Below is a small trained network, with its code and all its weights. Each question gives an input and a class and asks what happens when units are switched off, that is, made to give their printed mean instead of their output.

import numpy as np


def w(rows, s, z=0):
    codes = np.array(rows[::2]) - 128.0
    scale = np.full(codes.shape[1], s)
    scale[-1] = z or s
    return codes * scale


def norm(h):
    return h / np.sqrt((h * h).mean(-1, keepdims=True) + 1e-5)


def f(y):
    return y / 2 * (1 + np.tanh(0.7978845608 * (y + 0.044715 * y**3)))


def log_softmax(a):
    a = a - a.max(-1, keepdims=True)
    return a - np.log(np.exp(a).sum(-1, keepdims=True))


def net(x, mask):
    res = np.array(x, float).reshape(1, 2) / 4 @ E
    u = 0
    for l in range(3):
        y = f(norm(res) @ A[l][:, :-1].T + A[l][:, -1])
        res = res + np.where(mask[u : u + 8], y, B[l][:, -1]) @ B[l][:, :-1]
        u += 8
    return log_softmax(norm(res)[-1] @ U[:, :-1].T + U[:, -1])


A, B = {}, {}
E = w([
[168,133,79,32,217,122,99,19],'x0',
[173,191,214,160,254,120,132,42],'x1',
],0.00087)
A[0] = w([
[133,126,130,130,135,176,133,126,104],'L0N0',
[166,135,52,1,188,145,112,42,78],'L0N1',
[211,173,159,125,240,211,142,54,7],'L0N2',
[121,118,186,149,117,122,115,132,102],'L0N3',
[120,122,167,144,120,75,111,131,70],'L0N4',
[87,80,53,134,75,211,167,170,144],'L0N5',
[124,108,37,83,127,65,89,123,60],'L0N6',
[107,104,121,115,111,173,140,134,68],'L0N7',
],0.0036,0.0019)
B[0] = w([
[109,128,125,143,106,131,116,111,121],'L0N0',
[207,187,75,133,181,253,249,199,251],'L0N1',
[68,110,159,130,92,64,116,138,241],'L0N2',
[174,161,163,175,155,138,137,117,131],'L0N3',
[179,150,145,137,158,133,128,122,117],'L0N4',
[128,142,149,101,169,64,107,85,224],'L0N5',
[92,113,105,111,125,140,142,141,152],'L0N6',
[134,127,129,134,139,119,112,96,120],'L0N7',
],0.0035,0.0031)
A[1] = w([
[129,148,53,75,165,183,166,99,99],'L1N0',
[95,85,43,48,103,116,99,112,121],'L1N1',
[151,126,80,77,164,221,136,49,3],'L1N2',
[136,150,63,72,166,180,198,105,80],'L1N3',
[109,121,77,144,98,166,172,178,148],'L1N4',
[137,153,120,140,162,205,192,144,123],'L1N5',
[179,126,116,149,145,254,135,114,95],'L1N6',
[139,155,126,153,160,209,174,143,138],'L1N7',
],0.0048,0.0038)
B[1] = w([
[90,179,138,194,121,139,149,208,209],'L1N0',
[196,4,134,30,71,116,97,28,175],'L1N1',
[101,141,114,138,140,133,102,118,138],'L1N2',
[95,182,112,176,136,148,139,169,234],'L1N3',
[171,135,117,96,206,131,111,11,177],'L1N4',
[147,100,48,74,117,176,73,56,252],'L1N5',
[209,75,126,149,34,138,89,169,188],'L1N6',
[156,73,81,58,94,144,70,82,243],'L1N7',
],0.0034,0.003)
A[2] = w([
[169,68,92,18,148,151,95,19,218],'L2N0',
[111,80,109,81,93,98,117,131,127],'L2N1',
[100,202,52,91,200,242,161,87,95],'L2N2',
[202,122,115,147,97,210,89,128,133],'L2N3',
[126,130,2,69,159,241,145,105,25],'L2N4',
[133,156,55,75,170,169,90,106,4],'L2N5',
[129,133,33,72,158,205,130,100,24],'L2N6',
[95,117,159,167,112,103,127,145,123],'L2N7',
],0.0051,0.0033)
B[2] = w([
[183,127,216,146,102,63,185,204,255],'L2N0',
[153,100,81,97,93,143,106,136,150],'L2N1',
[195,135,130,53,124,19,91,93,215],'L2N2',
[125,104,135,67,103,49,153,150,180],'L2N3',
[114,230,47,84,215,110,46,2,228],'L2N4',
[137,141,112,147,146,116,76,86,159],'L2N5',
[117,180,80,134,176,134,57,60,192],'L2N6',
[115,165,111,129,163,181,161,84,141],'L2N7',
],0.0052,0.0073)
U = w([
[233,14,207,62,26,35,190,241,197],'0',
[168,19,27,172,252,252,8,255,2],'1',
[30,248,216,244,244,216,219,106,199],'2',
[21,57,7,78,31,221,130,49,62],'3',
[167,21,30,173,249,254,5,254,2],'4',
[246,241,6,6,248,34,4,9,183],'5',
],0.0076)

Each question gives the input, the list of numbers given to net, and the class t.
The units are the neurons (one row each of A and B). Each row of codes is followed by its name. A weight is (code - 128) times the scale printed after its matrix; where a second scale follows, it is the last column's (A, B and U).
mask holds one flag per neuron, layer by layer. A switched-off neuron (its flag False) gives its mean, the last column of its row in B, instead of its output. The means were averaged over made-up inputs and are rounded, as every weight is.
A unit's drop is (log p(t) with every unit on - log p(t) with that unit switched off) / (log p(t) with every unit on - log p(t) with every unit switched off).
The circuit of an input: a set's keep is (log p(t) with only the set's units on - log p(t) with every unit switched off) / (log p(t) with every unit on - log p(t) with every unit switched off). Starting from the 12 units with the biggest drops (on a tie, the unit counted first), units are removed one at a time, each time the one whose removal leaves the highest keep (on an exact tie, the one counted first), for as long as the keep stays at least 0.8.
units of the circuit, in order: the units of the circuit, biggest drop first
k most important neurons: the k neurons with the biggest drops, biggest first
top k neurons in layer l: the k neurons of layer l with the biggest drops, biggest first
drop of u: that unit's drop, to one decimal
input [-6,-6], class 0: units of the circuit, in order -> (L2N4; L0N1)
input [-7,-7], class 0: 3 most important neurons -> (L2N4; L0N1; L1N0)
input [-8,-7], class 3: 4 most important neurons -> (L0N1; L2N0; L1N5; L1N7)
input [-7,3], class 0: 3 most important neurons -> (L0N2; L0N5; L0N1)
input [-8,3], class 0: units of the circuit, in order -> (L0N1; L2N4)
input [-6,-5], class 3: top 4 neurons in layer 1 -> (L1N5; L1N7; L1N4; L1N0)
input [-2,0], class 2: 2 most important neurons -> (L0N1; L1N5)
input [-2,1], class 0: 3 most important neurons -> (L0N2; L0N1; L0N5)
input [-3,-3], class 0: 4 most important neurons -> (L0N1; L2N4; L1N0; L1N3)
input [-8,0], class 2: 2 most important neurons -> (L0N1; L2N2)
input [-4,-3], class 3: top 3 neurons in layer 0 -> (L0N1; L0N6; L0N5)
input [0,3], class 2: top 2 neurons in layer 0 -> (L0N2; L0N1)
input [-3,0], class 2: 3 most important neurons -> (L0N1; L1N5; L2N2)
input [2,-8], class 0: drop of L0N1 -> 0.7
input [0,-3], class 0: drop of L0N1 -> 1.4
input [-5,-7], class 0: drop of L0N1 -> 1.0
input [-1,5], class 2: drop of L0N5 -> 0.0
